Below is a small trained network, with its code and all its weights. Each question gives an input and a target symbol and asks what happens when units are switched off, that is, made to give their printed mean instead of their output.

import numpy as np


def w(rows, s, z=0):
    codes = np.array(rows[::2]) - 128.0
    scale = np.full(codes.shape[1], s)
    scale[-1] = z or s
    return codes * scale


def norm(h):
    return h / np.sqrt((h * h).mean(-1, keepdims=True) + 1e-5)


def f(y):
    return y / 2 * (1 + np.tanh(0.7978845608 * (y + 0.044715 * y**3)))


def softmax(a):
    e = np.exp(a - a.max(-1, keepdims=True))
    return e / e.sum(-1, keepdims=True)


def log_softmax(a):
    a = a - a.max(-1, keepdims=True)
    return a - np.log(np.exp(a).sum(-1, keepdims=True))


def net(x, mask):
    ids = ['ΔΘΛΞΩβεμπσ'.index(c) for c in x.split()]
    T = len(ids)
    res = E[ids] + P[:T]
    u = 0
    for l in range(2):
        q, k, v = (norm(res) @ M[l].T for M in (Q, K, V))
        z = softmax(np.where(np.tri(T) > 0, q @ k.T / 4**0.5, -1e9)) @ v
        res = res + np.where(mask[u], z, O[l][:, -1]) @ O[l][:, :-1]
        u += 1
        y = f(norm(res) @ A[l][:, :-1].T + A[l][:, -1])
        res = res + np.where(mask[u : u + 8], y, B[l][:, -1]) @ B[l][:, :-1]
        u += 8
    return log_softmax(norm(res)[-1] @ U[:, :-1].T + U[:, -1])


Q, K, V, O, A, B = {}, {}, {}, {}, {}, {}
E = w([
[151,95,122,80],'Δ',
[131,118,106,109],'Θ',
[171,152,123,110],'Λ',
[69,228,108,5],'Ξ',
[108,148,122,125],'Ω',
[154,161,145,79],'β',
[151,100,119,79],'ε',
[136,131,87,84],'μ',
[150,164,139,81],'π',
[134,231,69,91],'σ',
],0.03)
P = w([
[80,173,150,59],'0',
[83,150,124,80],'1',
[88,141,106,99],'2',
[94,135,87,109],'3',
[98,126,67,124],'4',
[104,118,46,138],'5',
[106,110,19,161],'6',
[129,98,4,163],'7',
],0.013)
Q[0] = w([
[59,140,132,138],'L0H1',
[106,29,20,2],'L0H1',
[162,198,204,215],'L0H1',
[48,39,214,178],'L0H1',
],0.0088)
K[0] = w([
[107,110,138,81],'L0H1',
[177,155,8,124],'L0H1',
[94,111,221,144],'L0H1',
[92,187,136,20],'L0H1',
],0.014)
V[0] = w([
[160,69,126,179],'L0H1',
[2,112,147,148],'L0H1',
[84,109,143,138],'L0H1',
[188,72,190,119],'L0H1',
],0.013)
O[0] = w([
[42,158,237,82,1],'L0H1',
[224,138,192,1,60],'L0H1',
[153,127,170,67,79],'L0H1',
[45,40,166,125,27],'L0H1',
],0.0096,0.0088)
A[0] = w([
[178,156,191,54,181],'L0N1',
[172,169,158,147,145],'L0N2',
[86,235,100,124,71],'L0N3',
[21,253,214,40,242],'L0N4',
[113,164,151,225,158],'L0N5',
[135,114,154,160,32],'L0N6',
[115,75,172,169,50],'L0N7',
[117,164,177,146,4],'L0N8',
],0.012,0.0012)
B[0] = w([
[144,202,169,188,133],'L0N1',
[103,104,173,181,139],'L0N2',
[174,146,224,79,254],'L0N3',
[46,170,10,34,130],'L0N4',
[186,116,196,61,145],'L0N5',
[67,81,189,90,103],'L0N6',
[109,144,204,168,110],'L0N7',
[114,111,117,106,103],'L0N8',
],0.013,0.0061)
Q[1] = w([
[235,149,79,250],'L1H1',
[36,160,240,174],'L1H1',
[90,61,129,225],'L1H1',
[157,72,59,143],'L1H1',
],0.015)
K[1] = w([
[100,184,90,218],'L1H1',
[152,82,253,140],'L1H1',
[66,179,160,158],'L1H1',
[89,171,66,112],'L1H1',
],0.02)
V[1] = w([
[79,174,101,161],'L1H1',
[55,164,39,129],'L1H1',
[189,109,63,151],'L1H1',
[19,250,95,51],'L1H1',
],0.011)
O[1] = w([
[180,190,137,111,141],'L1H1',
[217,102,178,35,194],'L1H1',
[108,78,246,144,249],'L1H1',
[142,91,143,12,137],'L1H1',
],0.011,0.012)
A[1] = w([
[57,168,82,148,172],'L1N1',
[58,228,227,146,15],'L1N2',
[47,136,59,66,182],'L1N3',
[117,64,195,235,254],'L1N4',
[80,147,213,118,190],'L1N5',
[85,240,96,112,45],'L1N6',
[115,106,7,86,92],'L1N7',
[211,94,80,97,160],'L1N8',
],0.017,0.0028)
B[1] = w([
[180,178,85,97,127],'L1N1',
[72,120,63,39,128],'L1N2',
[95,137,232,4,134],'L1N3',
[66,210,119,151,146],'L1N4',
[89,145,205,158,129],'L1N5',
[188,93,183,222,136],'L1N6',
[196,244,174,94,148],'L1N7',
[77,103,100,156,254],'L1N8',
],0.022,0.016)
U = w([
[89,101,184,127,152],'Δ',
[154,184,160,40,247],'Θ',
[58,211,106,166,161],'Λ',
[118,73,100,80,151],'Ξ',
[252,165,107,173,2],'Ω',
[41,92,110,88,181],'β',
[119,95,182,133,83],'ε',
[191,58,156,105,36],'μ',
[73,29,85,175,163],'π',
[157,158,6,65,60],'σ',
],0.012,0.002)

Each question gives the input, a string of symbols that net reads in full, and the target symbol t.
The units are the heads (4 rows each of Q, K, V and O) and the neurons (one row each of A and B). Each row of codes is followed by its name. A weight is (code - 128) times the scale printed after its matrix; where a second scale follows, it is the last column's (O, A, B and U).
mask holds one flag per unit, layer by layer, with each layer's heads first. A switched-off unit (its flag False) gives its mean, the last column of its rows in O or B, instead of its output. The means were averaged over made-up inputs and are rounded, as every weight is.
A unit's drop is (log p(t) with every unit on - log p(t) with that unit switched off) / (log p(t) with every unit on - log p(t) with every unit switched off).
The circuit of an input: a set's keep is (log p(t) with only the set's units on - log p(t) with every unit switched off) / (log p(t) with every unit on - log p(t) with every unit switched off). Starting from the 12 units with the biggest drops (on a tie, the unit counted first), units are removed one at a time, each time the one whose removal leaves the highest keep (on an exact tie, the one counted first), for as long as the keep stays at least 0.8.
units of the circuit, in order: the units of the circuit, biggest drop first
top k neurons: the k neurons with the biggest drops, biggest first
k most important neurons of layer l: the k neurons of layer l with the biggest drops, biggest first
input π μ π, target μ: 2 most important neurons of layer 1 => (L1N7 L1N4)
input μ π ε ε, target σ: top 2 neurons => (L0N3 L1N7)
input Λ Ω π μ σ Δ, target Ω: units of the circuit, in order => (L1N7 L0N3)
input ε Ω Δ, target β: top 2 neurons => (L0N4 L0N1)
input π Λ Ω μ π μ ε, target σ: units of the circuit, in order => (L1N7 L0N3 L1H1 L1N8)
input μ β π σ π, target σ: units of the circuit, in order => (L1N6 L0H1)
input π β Ω Ω Λ π π ε, target Λ: units of the circuit, in order => (L0H1 L1N4)
input μ μ Δ σ ε, target Ω: units of the circuit, in order => (L1N7 L0N3)
input μ ε π σ π ε, target Ω: units of the circuit, in order => (L1N7 L0N5)
input Λ π Δ Ω, target Δ: 2 most important neurons of layer 1 => (L1N7 L1N5)
input π π Ω π, target Ω: units of the circuit, in order => (L0H1 L0N4 L1H1)
input Δ π Ξ Δ Δ ε, target Θ: units of the circuit, in order => (L1N7 L1H1)
input μ π Θ π π Θ π, target Θ: 2 most important neurons of layer 1 => (L1N8 L1N2)
input π ε Δ π, target Δ: units of the circuit, in order => (L0H1)
input Ω Δ Ω β, target Ω: most important neuron of layer 0 => (L0N1)
input Δ Λ ε π μ π, target μ: 3 most important neurons of layer 1 => (L1N4 L1N7 L1N6)
input μ π Ξ π Ξ Θ Λ Δ, target Ω: 3 most important neurons of layer 0 => (L0N3 L0N4 L0N5)
input μ β π Δ, target σ: top 4 neurons => (L1N7 L0N3 L1N8 L0N1)
input Θ β ε Ξ Δ Δ, target Θ: units of the circuit, in order => (L1H1 L1N7)
input Ω μ μ Ω ε β Λ π, target Λ: top 3 neurons => (L0N4 L0N5 L0N3)
input ε π Ω μ Ω Δ, target σ: units of the circuit, in order => (L1N7 L0N3 L1N8 L1H1)
input π Ω π, target Ω: 2 most important neurons of layer 1 => (L1N8 L1N4)
input π Θ Ξ Ω Ω, target Ω: top 2 neurons => (L0N1 L0N3)
input Ω Ω σ Ω β π β, target π: units of the circuit, in order => (L1N7)
input π Ξ μ β Θ Δ Δ Ω, target Δ: top 2 neurons => (L0N3 L1N5)
input Δ Ω σ π, target σ: 2 most important neurons of layer 1 => (L1N6 L1N5)
input β Δ μ Ω, target μ: top 2 neurons => (L0N3 L1N4)
